[ -6.6  -6.9  17.0  24.4  -3.4  -6.0   6.3  18.3   6.2   6.3 -11.0  32.9
   3.4  15.5  22.2   0.9   0.8  -0.2 -10.8  -3.7  12.1  10.1   5.1 -20.6
  -7.9   3.8 -20.0   2.6  -2.4 -39.6  10.5  -0.2 -19.1 -17.7  14.2 -15.4] => Gf
[ 16.9 -74.0   2.5  57.7  -2.0 -32.7  18.8   4.0   6.1  16.8  -8.6  -0.2
  20.0 -16.9  20.0  -3.1   3.4  -7.5 -14.4  12.9  -2.7 -17.6 -14.6 -19.8
  -2.1  -6.2   4.0  12.8   9.4  -6.0   0.3  -9.8   4.7  -6.9  11.4 -15.5] => qz
[ 48.0   1.7 -12.9  36.8  -5.1  -9.0  -4.8  13.5   6.0   4.5  -9.9   9.4
 -28.8  35.4  10.0   8.5   1.5  -9.5 -38.0  23.2  11.0 -10.2  11.3   5.3
  19.2  -0.9  -8.1 -10.5  13.3 -28.4  15.6  -5.0  -8.5  -6.1  16.9  -7.7] => qz
[-15.0  -2.7   2.4  16.1   3.7 -22.0   5.4  19.0  -6.7   8.1  -1.9   2.1
  -6.1 -19.6 -32.7  -7.3 -17.5  -3.6  -5.5   4.9 -12.6  31.5   3.8  46.4
 -19.1  -1.4  -1.2 -26.6   7.7 -15.2   0.2   6.4  -4.4 -12.6  36.9  28.3] => cm
[ -2.9 -15.3  14.4  -1.4  -4.4 -20.1  11.4  16.2  10.3  15.6  21.9   6.3
   9.5  -3.1   6.0  -9.8   8.1  10.2   1.4  -4.4  12.8 -22.3 -10.8   9.6
  -5.8   1.4  -2.0   2.3   4.3   2.3  -0.2 -23.3 -12.1 -19.4  27.7   9.2] => cm
[  5.1   1.8  25.3  47.8  -1.6 -23.9   2.6  28.6   7.9  10.9  -8.1  18.8
 -17.2   2.3   3.3 -13.7 -21.4   3.4  -0.7  33.8  10.2  18.6   7.1  11.7
  28.4  10.3 -12.7  -5.3  -2.3 -56.7   4.7   1.5  -3.3 -24.5  -0.8   0.4] => Fg
[-16.3 -12.7  11.0  28.0  18.7   4.1  -8.0  14.7  -2.5  19.3 -14.0  24.5
  61.0   0.6  18.1  -1.4 -16.2  11.3  -2.1 -15.9   9.0  63.6   4.1   3.9
   3.8  -5.2  -3.4  -5.3 -11.0 -22.4  -1.4 -11.5  -6.4 -35.6  -3.1  -9.7] => cm
[-11.0 -32.4  13.2  52.5  -4.3 -18.7  13.2  24.3  38.2  10.2 -18.3  17.8
  22.1   1.5  20.5 -19.3 -11.5  12.7 -12.9 -15.8  18.0  54.7  -1.2   0.3
  -2.8   1.7  -7.7   5.3  -8.5 -60.8  -9.9 -22.7 -14.3 -31.8  -6.0 -10.1] => Fg
[ -1.5  -7.5   2.3  13.5 -11.5  27.9 -17.8   1.2   9.6  10.1  -5.3  10.0
  -9.0  32.1  -0.2   7.4   5.2   7.9  11.2 -19.7  15.8  18.8   9.7   3.1
  50.2   5.3 -23.0   9.1 -10.5  -7.2  -5.9  -1.0  -9.1 -30.1   4.7  10.0] => cm
[ -9.9  -9.2  11.8  38.6  -6.1 -15.9 -10.8   3.8  17.6  10.0 -20.6   4.9
  24.5   3.4  20.0  -1.3  -9.5  -0.5  -3.1  15.4 -10.0  38.3  10.7 -21.3
  -7.5  -4.3  -8.0   4.7  -9.7 -34.6   2.5 -10.7  -0.5  -4.5 -29.6  -5.9] => cm
[-15.5   5.3   5.7   3.4  -6.8  25.6 -11.6   8.1  14.8  12.3  15.9  13.6
  67.7  19.2   5.9  12.2  10.0 -10.5  16.6  16.9  13.5  22.5   5.3 -13.0
  25.4   4.0  -7.6   7.3  -0.7   3.9  -4.4 -12.3  -7.1 -22.4   2.0 -13.6] => cm
[ -5.6  24.4  15.7  12.1 -22.2  13.3  -0.3  -3.5 -22.7   3.1  -5.5  24.8
  79.4  20.7  11.8  -4.9  11.0   0.0  23.8  35.4  -5.2  36.7  16.3  10.0
  18.6   3.9 -15.0   4.6  -0.4 -42.4  -3.0  19.7  -2.0 -28.2 -18.0   0.6] => Fg

[ -3.6  25.0   1.3  27.9  -2.8   8.3 -38.9  -5.5  -1.9  -9.8   5.1  -0.5
  -1.2 -31.7   7.2  22.1  -9.2  -0.1  20.9   0.5  10.3  18.3   6.3  12.5
  12.8  28.5  -3.6   4.2  17.4  14.3  21.3   2.5  17.9   5.5 -54.5  -4.7] => zd
[  4.0   3.4   3.5   4.9   1.8   1.7  -9.9  -3.9   3.0   9.0  -8.7   6.6
  -2.9  -6.4  -5.9   6.3   4.5  -3.0  -0.5   2.5   0.7  11.7  11.1 -13.2
   0.9  -7.0   9.3   4.6   0.2   4.4   2.7   4.9  -2.1   7.8  12.9  12.4] => gz
[  0.0   8.4  -0.4  -9.0  -0.2  -2.2 -18.8  12.1   5.6 -20.5   2.2  -5.0
   3.1 -32.9  -2.7  -1.6  -5.2   2.1   7.4  -1.2 -29.5  10.1  -8.0   7.0
  -0.3  -9.7  -4.6  -0.5   2.8   1.9  52.8   7.9   2.6   8.2  -4.3 -21.9] => Mp
[  6.0  -9.9  -1.4  -7.7   9.0   2.8   0.6   0.2  -7.7  -0.8 -10.6   4.8
  -5.3   6.7  -9.1   1.2  11.7   3.2  -6.4   3.5  -7.1  -6.9  15.9  -8.3
 -18.8  -5.4   4.6  -2.9 -28.6   3.8  -5.8 -12.7 -16.7   2.8  44.9  13.0] => gz
[-13.3  38.5   4.8  24.6 -11.9  -2.8 -31.4  -8.7  -4.3  -7.1   1.8  -2.3
   5.3 -21.1   2.6  12.1  -4.5   0.8  11.7 -11.2  -6.3  20.4  -5.4  13.9
  -0.5   0.6  -5.9  -4.9  10.3   9.1  17.1  -2.5 -11.5   8.2 -63.2 -14.0] => zd
[  3.4  -6.0  -3.5  18.1  -0.8  13.6  -8.2  -2.1   5.7   8.7   3.8   3.9
 -13.5  -3.5  10.7   3.9  -7.6   2.3 -13.4   1.4  -4.2  12.8   8.1   5.8
   4.8  32.6 -16.6  -3.0   8.5   4.2   2.2  14.1 -11.6  -1.1  22.1   8.8] => rt
[-11.2  38.3  -4.0  53.7   4.7   2.1 -44.4 -12.6  -2.5  -2.6   8.1  -3.3
  -1.2 -42.7   3.7   9.5 -28.8  -8.9  10.7  -2.2  -4.8  28.4  -4.1   6.3
   8.4  22.6 -24.1   2.4  28.6  13.4  14.0  -0.2   3.9   0.0 -75.9 -18.6] => zd
[  0.2 -26.6  -5.6  11.3  -8.9  17.0   0.4 -10.0   7.9  11.9  11.4   8.0
 -11.4  18.0   6.7  -2.3   6.5  -0.2 -20.4  -3.8   8.4   2.1  -9.9  -1.5
  -0.9  30.7  -4.4  -1.6   9.6  -2.7 -12.7   6.2  -9.9  -6.4  16.4  -5.1] => rt
[ -9.6 -37.0  -1.1  11.7  -6.7   3.4  29.5   4.4   4.4  12.9  23.0   7.7
  -1.7  32.0   4.9   9.9 -10.3   0.7 -19.6   3.1  28.4  -5.5 -11.8 -16.1
  -2.4  33.5  -8.6  -6.9  20.8 -12.9 -13.0  -7.3   9.2  -2.3  10.6  -8.0] => rt
[  0.0  14.6   6.6  -4.1  -3.3   0.3 -15.0   0.5  -7.9  -5.4  -0.1  -0.5
  -6.1 -15.8  -4.6  -4.2  10.3   5.0   1.0  -0.4 -21.4   6.6   2.6   6.1
   9.1  -9.0   3.0  -2.1  10.0   9.9   8.6   3.7  -5.8   5.6  -5.4  11.1] => Mp
[ -3.8  -2.4  -1.5  11.2   3.2   4.0   1.8   4.3   3.5   7.5   7.2   5.3
  -4.9  -3.9   7.2   4.8  -8.5   2.0 -14.7  -4.4 -10.3  10.0 -10.5   9.2
  -0.7   8.9  -6.9  -5.1   6.3  -3.6   6.7  -2.9   3.5   0.1  -5.1 -12.1] => rt
[  1.7 -11.3  -2.4  10.3  -7.8   6.0   5.5  -4.5   1.5  14.1   2.4   5.0
 -12.4  10.6   9.1   1.9   1.0 -11.4 -13.1   0.5   4.9   3.6   1.9  -9.1
  -5.0  38.2 -10.7   5.5  -6.1   4.7 -10.9  -9.9   2.2  -4.0  32.5  -0.5] => rt
[ -2.8 -32.7  -6.7   5.7   2.6   9.1  10.3 -15.4  11.6  11.4  13.1  15.2
  -5.9  18.0  11.1  -8.7 -12.6   1.3 -20.4  -9.0   7.3  -2.7  -9.8   2.9
   5.9  30.8 -22.8   5.6   9.3  -8.9 -14.0  -3.7   9.8 -17.8  13.9 -12.8] => rt
[ -9.0   6.2  -1.8  35.4 -10.8  -2.2 -11.7  -0.1   1.1  16.3  -1.3   9.4
  -9.8  18.8   2.8  -4.3  -6.7  -4.7 -24.5  -6.8  17.0  10.9 -15.5   7.4
  -2.0  39.6 -13.3   7.2   9.8  -4.5  -0.6   1.7   1.3 -10.1 -11.8  -5.8] => rt
[  2.9  29.5  -9.8  22.7 -16.0  16.4 -33.9  -4.2  -6.0 -11.8   4.1 -14.3
   2.9 -51.6   9.5   2.4  -3.6  10.1   3.1  -3.9 -23.8  27.4   8.8   9.9
   7.6  21.0 -10.9   4.2  23.6 -42.1  15.3   0.8   3.0   5.1  -3.9   5.5] => Mp
[  3.0 -21.5  -2.6  21.7  -5.0   3.5  19.9   9.0   7.2  10.9  16.4  10.9
   1.5  18.4  13.5   1.1   4.8   3.8  -9.3  16.2   9.4  -3.2  -6.7   3.1
   9.8  21.9   1.9  -7.7  -4.5 -10.0  -9.1  -9.4   6.7  -9.8  -5.2  -6.2] => rt
[  4.5  27.7   2.7  20.6  -7.0   8.0 -29.7  -0.7  -3.3 -14.9  -0.2  -5.4
  -2.1 -31.9   0.4  -0.4  -4.6   4.8   7.8  -1.2 -76.0  10.8   6.6   7.1
   1.0   9.6  -6.1  -1.0  11.7  11.0  13.4  -9.0  -8.7   3.9 -20.3  -5.5] => Mp
